Each row is followed by roughly how far along a hidden order it lies, from 0 to 10. A new part has a new order.
 0.269 -2.108  0.586  0.479 -0.372 -1.320  1.205 -1.352  0.354  0.149 -0.515 -3.948 -1.302  0.500 -1.057  1.097 -0.424 -0.291  0.143 -1.823 -0.197  0.439  0.747 -0.503  1.217  1.421 -0.397 -2.072 -0.775  0.789 -1.491 -0.056  0.625  0.841  0.378  0.668  0.016 -1.044  0.565  0.368 -1.860  0.234  0.821 -0.950  4.296  1.160 -0.024  0.404  0.100  0.464  1.828  0.311 -> 0
 0.094  2.152  1.831  0.375 -0.394  1.986 -0.141 -3.896  0.166  1.095  0.082  2.642  2.993 -1.211  0.143 -0.023 -0.788  0.057 -0.270  0.436 -0.263 -0.594  0.065 -0.113  0.406  1.217 -0.058 -0.269 -1.643 -0.415 -0.301  0.900  0.465 -0.540 -0.415 -1.029 -0.299 -1.801  1.239 -0.245  0.993 -0.092  0.522  0.567 -0.127  1.583  0.142  0.204  0.254  0.461  2.174 -0.363 -> 0
 0.131 -1.884  0.618  0.546 -0.363 -1.229  1.304 -1.426  0.409  0.446 -0.739 -4.140 -1.512 -0.021 -0.719  1.233 -0.538 -0.533  0.140 -1.680 -0.183  0.223  0.593 -0.453  1.466  1.456 -0.201 -2.834 -0.514  0.693 -1.620  0.889  0.769  0.851  0.349  0.893  0.177 -1.862  0.228  0.226 -2.327  0.153  0.754 -0.878  2.830 -0.286  0.058  0.593  0.139  0.486  1.884  0.203 -> 0
 0.091 -1.929  0.097  0.350 -0.530  0.524  0.428 -0.225  0.662  0.560 -0.341 -4.702 -2.054 -0.448 -0.659  0.699 -0.460  0.826  0.290 -1.463  0.068 -0.226  1.356 -0.677  1.203  0.989 -0.156 -2.683  0.250  0.300 -1.168 -1.804  0.728  0.940  0.425 -0.050  0.447  0.061 -0.688  0.419 -1.256 -0.065  1.730 -0.594  6.398 -2.065  0.484 -0.224  0.098  0.023  1.305  0.386 -> 8
 0.088  2.233  2.573  0.208 -0.359  1.567 -0.597 -2.500  0.341  1.015  0.068  0.932  2.397 -0.875  0.123  0.030 -0.944  0.404 -0.454  0.992 -0.526 -1.066  0.417 -0.199  0.784  1.098  0.198  1.000 -1.542 -0.499 -0.481  1.439  0.010 -0.430 -0.318 -1.305 -0.752 -1.293  0.530 -0.240  1.478 -0.291  0.787  0.766 -2.873  1.060  0.190 -0.730  0.352  0.566  2.564 -0.427 -> 0
 0.353 -1.130 -1.292  0.666  0.141  1.314  0.301 -1.435 -0.077  0.398 -0.391  1.658  1.696  0.117  1.522  1.018 -0.579 -1.559  0.252 -1.414  0.123  0.187 -0.871 -0.115  0.465  0.897 -0.630 -3.120 -1.090 -1.184 -0.267 -1.233  1.211 -0.096  0.403 -0.240 -0.509 -1.835  2.599 -0.647  0.102 -0.155  0.788  0.132 -3.270 -0.265  0.034  1.417 -0.250  0.861 -0.139  0.182 -> 10
 0.352 -1.202  0.625  0.690 -0.535 -1.897  0.262 -1.570 -0.293 -0.234 -0.511 -5.470 -1.378  0.340 -0.871  0.424 -1.148 -1.675 -0.183  0.155 -0.461  0.148  0.482 -0.480  0.567  1.150 -0.195  2.262 -0.218  0.565 -0.999  1.893 -0.969  0.406  0.069  0.473 -0.820 -2.720  0.061  0.205 -0.509  0.398 -1.067 -0.535 -3.827  6.545 -1.212  0.365  0.177  0.662  1.888  0.179 -> 5
 0.403 -2.472 -0.839  0.984 -0.530 -0.725  0.477 -1.965 -0.146  0.011 -0.897 -5.837 -1.685 -0.263  0.289  0.948 -1.366 -2.025  0.216 -0.832 -0.128  0.076  0.165 -0.596  0.925  1.337 -0.322 -0.444 -0.087 -0.229 -1.001  0.553 -0.115  0.629  0.373  0.461 -0.576 -3.295  0.321 -0.029 -1.087  0.206 -0.270 -0.590 -3.604  3.825 -0.967  1.253 -0.017  0.773  1.095  0.399 -> 6
-0.202  1.798  1.723 -0.180 -0.012  2.292  0.045 -1.271  0.695  1.302  0.208  3.669  2.317 -0.960  0.389  0.364  0.196  1.651 -0.111 -0.553 -0.115 -0.741  0.293  0.053  0.913  0.782  0.152 -2.959 -1.292 -0.362 -0.330  0.039  1.308 -0.229 -0.146 -0.858  0.305  0.586  0.661 -0.200  0.299 -0.433  2.181  0.548  3.884 -5.308  1.270 -0.661  0.189  0.057  1.480 -0.385 -> 7
 0.094  2.618  3.142 -0.077 -0.225  0.486 -0.210 -2.452  0.225  0.833  0.287  2.288  2.550  0.180 -0.726 -0.121 -0.363  0.656 -0.542  0.561 -0.618 -0.483  0.499 -0.001  0.582  0.957  0.056  0.928 -1.779  0.260 -0.430  1.475 -0.039 -0.393 -0.404 -0.966 -0.758 -0.428  1.139 -0.117  1.250 -0.094  0.516  0.587 -0.167  1.601  0.355 -0.924  0.338  0.327  2.673 -0.493 -> 0
 0.156  1.875  1.012  0.617 -0.290  0.394  0.179 -5.173 -0.532  0.312 -0.190  1.258  2.291 -1.051  0.184 -0.055 -1.032 -1.612 -0.330  1.018 -0.315 -0.007 -0.687  0.080 -0.255  0.972 -0.010  1.943 -1.212 -0.218 -0.153  2.793 -0.408 -0.711 -0.551 -0.218 -0.523 -3.466  1.252 -0.310  0.355  0.254 -1.563  0.239 -4.542  5.532 -1.066  1.347  0.210  0.733  1.592 -0.358 -> 8
